Here is a tiny trained network, its code and every weight. The questions are about switching its units off for an input and a class, where a switched-off unit gives its printed mean instead of its output.

import numpy as np


def w(rows, s, z=0):
    codes = np.array(rows[::2]) - 128.0
    scale = np.full(codes.shape[1], s)
    scale[-1] = z or s
    return codes * scale


def f(y):
    return y / 2 * (1 + np.tanh(0.7978845608 * (y + 0.044715 * y**3)))


def log_softmax(a):
    a = a - a.max(-1, keepdims=True)
    return a - np.log(np.exp(a).sum(-1, keepdims=True))


def net(x, mask):
    res = np.array(x, float).reshape(1, 6) / 4 @ E
    y = f(res @ A[0][:, :-1].T + A[0][:, -1])
    res = res + np.where(mask, y, B[0][:, -1]) @ B[0][:, :-1]
    return log_softmax(res[-1] @ U[:, :-1].T + U[:, -1])


A, B = {}, {}
E = w([
[130,110,123,119,127,145,152,136,130,124,112],'x0',
[115,178,103,194,125,179,155,72,43,135,88],'x1',
[135,70,80,231,169,64,183,148,121,122,146],'x2',
[126,135,130,125,120,116,133,127,124,132,127],'x3',
[171,87,89,94,172,85,60,74,110,188,38],'x4',
[152,162,31,146,96,157,101,251,127,181,128],'x5',
],0.011)
A[0] = w([
[118,148,155,51,105,149,126,84,111,151,141,93],'N1',
[146,121,97,193,172,66,176,144,138,80,148,98],'N2',
[179,81,113,71,152,62,97,121,162,197,101,128],'N3',
[141,64,144,129,129,70,116,165,191,109,138,46],'N4',
[137,209,157,28,112,176,101,120,146,146,100,79],'N5',
[113,176,145,59,89,188,107,115,152,143,114,104],'N6',
[105,154,182,28,92,194,81,118,98,137,123,39],'N7',
[183,112,100,106,154,105,97,100,128,164,67,112],'N8',
[151,190,97,167,119,172,152,62,50,141,90,59],'N9',
[114,92,230,95,140,88,141,82,153,92,130,105],'N10',
[115,143,108,176,113,155,131,86,112,137,90,13],'N11',
[145,104,163,66,127,96,98,159,211,123,152,4],'N12',
[123,212,57,134,118,179,129,166,139,153,155,56],'N13',
[187,102,98,89,190,88,98,72,120,238,62,150],'N14',
[120,102,171,124,118,134,149,77,136,155,137,52],'N15',
[158,171,5,94,101,158,89,202,165,213,153,113],'N16',
[141,69,145,33,144,44,114,189,255,129,194,27],'N17',
[59,166,178,158,90,190,172,184,134,36,213,179],'N18',
[158,176,137,172,133,174,169,96,66,145,111,87],'N19',
[110,83,82,194,164,85,159,113,137,107,144,32],'N20',
[164,78,76,91,162,106,74,71,113,192,62,143],'N21',
[114,176,162,59,96,166,101,119,125,127,101,94],'N22',
[127,184,163,68,73,208,69,129,159,116,104,78],'N23',
[169,106,76,92,141,113,99,45,104,184,50,107],'N24',
[63,185,153,151,99,162,193,103,155,122,196,57],'N25',
[154,127,127,112,151,117,87,105,119,115,67,55],'N26',
[70,153,159,128,66,177,182,164,200,41,234,173],'N27',
[144,46,134,204,186,35,187,125,107,116,147,94],'N28',
[110,97,213,117,176,68,179,12,128,84,115,125],'N29',
[168,103,104,143,182,73,135,114,140,162,86,115],'N30',
[52,190,81,177,144,182,150,56,51,134,93,16],'N31',
[150,191,64,126,100,160,96,219,126,192,119,87],'N32',
[107,128,195,95,155,125,144,89,103,105,144,102],'N33',
[125,103,86,214,127,82,141,193,130,176,125,103],'N34',
[66,164,109,168,123,138,205,141,166,90,208,106],'N35',
[39,148,147,153,160,131,136,18,169,57,112,100],'N36',
],0.0097,0.0029)
B[0] = w([
[106,137,103,184,162,154,158,91,147,169,168,177],'N1',
[107,161,36,206,201,127,197,9,174,173,140,187],'N2',
[188,99,122,62,63,62,68,98,113,156,127,206],'N3',
[66,65,78,223,120,110,45,159,71,71,56,178],'N4',
[35,173,32,200,218,132,169,38,148,160,167,205],'N5',
[96,143,35,199,178,137,162,84,162,141,194,192],'N6',
[81,120,26,220,209,106,168,62,165,193,135,206],'N7',
[173,122,154,81,114,100,111,130,167,147,136,191],'N8',
[74,8,86,214,87,52,50,162,17,42,60,198],'N9',
[127,201,227,139,155,230,150,193,140,63,80,207],'N10',
[82,79,118,156,119,63,107,141,55,78,95,154],'N11',
[94,38,89,228,106,93,46,179,5,72,40,186],'N12',
[134,179,226,88,156,169,128,196,132,95,94,187],'N13',
[207,159,166,44,57,103,125,89,145,180,207,233],'N14',
[143,155,136,118,143,179,149,142,135,97,103,152],'N15',
[155,212,216,67,206,223,201,234,165,40,56,245],'N16',
[41,33,94,196,55,41,10,180,2,8,26,238],'N17',
[219,112,193,33,35,50,99,76,156,189,202,242],'N18',
[111,33,107,156,100,47,32,146,57,77,57,179],'N19',
[31,142,47,159,210,127,192,63,191,194,160,179],'N20',
[213,99,167,52,61,100,132,85,176,146,203,224],'N21',
[70,121,83,192,181,104,175,93,146,159,173,188],'N22',
[44,184,36,181,209,80,181,82,175,212,162,206],'N23',
[214,123,179,58,77,60,92,78,112,148,145,215],'N24',
[202,84,153,93,85,76,108,109,160,144,138,192],'N25',
[167,158,155,81,124,69,129,111,101,134,167,160],'N26',
[228,137,173,49,32,61,85,64,103,163,190,247],'N27',
[17,194,48,209,214,138,227,66,187,211,173,212],'N28',
[151,219,216,113,201,250,196,213,174,64,65,236],'N29',
[164,137,104,103,102,93,103,81,160,147,166,184],'N30',
[88,39,81,158,46,71,30,166,28,39,29,204],'N31',
[133,185,238,97,179,219,184,204,169,83,49,223],'N32',
[166,171,186,92,158,218,152,181,153,86,105,181],'N33',
[67,211,112,174,206,185,223,139,192,149,174,206],'N34',
[216,144,103,83,86,48,66,105,147,167,195,200],'N35',
[143,169,198,99,150,227,196,223,152,59,69,204],'N36',
],0.007,0.015)
U = w([
[250,145,161,15,52,55,91,66,176,190,204,253],'0',
[156,208,209,74,210,237,174,233,197,64,55,36],'1',
[53,166,10,192,230,107,180,49,207,209,175,195],'2',
[84,47,74,174,88,56,24,162,30,38,26,29],'3',
],0.011,0.0012)

Each question gives the input, the list of numbers given to net, and the class t.
The units are the neurons (one row each of A and B). Each row of codes is followed by its name. A weight is (code - 128) times the scale printed after its matrix; where a second scale follows, it is the last column's (A, B and U).
mask holds one flag per neuron, in row order. A switched-off neuron (its flag False) gives its mean, the last column of its row in B, instead of its output. The means were averaged over made-up inputs and are rounded, as every weight is.
A unit's drop is (log p(t) with every unit on - log p(t) with that unit switched off) / (log p(t) with every unit on - log p(t) with every unit switched off).
The circuit of an input: a set's keep is (log p(t) with only the set's units on - log p(t) with every unit switched off) / (log p(t) with every unit on - log p(t) with every unit switched off). Starting from the 12 units with the biggest drops (on a tie, the unit counted first), units are removed one at a time, each time the one whose removal leaves the highest keep (on an exact tie, the one counted first), for as long as the keep stays at least 0.8.
units of the circuit, in order: the units of the circuit, biggest drop first
k most important neurons: the k neurons with the biggest drops, biggest first
drop when u is switched off: that unit's drop, to one decimal
input [8,6,7,-5,-8,-5], class 0: units of the circuit, in order -> [N18]
input [-1,7,4,-7,7,6], class 0: 4 most important neurons -> [N14, N21, N17, N24]
input [-7,8,-1,-5,6,-8], class 1: 2 most important neurons -> [N29, N36]
input [-2,-7,8,1,-7,0], class 2: 3 most important neurons -> [N28, N2, N20]
input [-4,-3,-6,-2,0,5], class 2: 2 most important neurons -> [N23, N5]
input [4,-7,-4,5,1,7], class 1: 2 most important neurons -> [N16, N32]
input [-5,8,5,-5,-6,7], class 3: 2 most important neurons -> [N31, N9]
input [7,-7,-4,0,-3,6], class 3: 3 most important neurons -> [N17, N12, N29]
input [-7,8,-8,-5,-4,1], class 2: 4 most important neurons -> [N23, N5, N17, N7]
input [-4,7,-3,0,-6,-3], class 3: 4 most important neurons -> [N31, N9, N19, N14]
input [-1,-5,-2,7,-4,1], class 3: 4 most important neurons -> [N17, N12, N14, N21]
input [-1,-8,-6,-5,4,1], class 3: 2 most important neurons -> [N17, N12]
input [2,-1,5,-3,0,-4], class 2: 2 most important neurons -> [N28, N16]
input [0,-5,-4,-1,2,4], class 3: units of the circuit, in order -> [N17]
input [-5,4,-4,-5,-4,0], class 0: 4 most important neurons -> [N18, N17, N28, N27]
input [-8,-8,-5,4,-8,6], class 0: 3 most important neurons -> [N27, N18, N35]
input [2,2,-8,1,-6,7], class 2: 4 most important neurons -> [N23, N5, N7, N6]
input [8,-7,-3,8,-1,-5], class 3: drop when N17 is switched off -> 0.9
input [-1,-1,0,-5,2,-5], class 1: drop when N36 is switched off -> 0.0
input [5,-6,-3,6,-2,-7], class 1: units of the circuit, in order -> [N29]
input [3,4,-8,6,6,4], class 2: drop when N5 is switched off -> 0.4
input [-4,7,4,4,3,8], class 1: drop when N16 is switched off -> 1.2
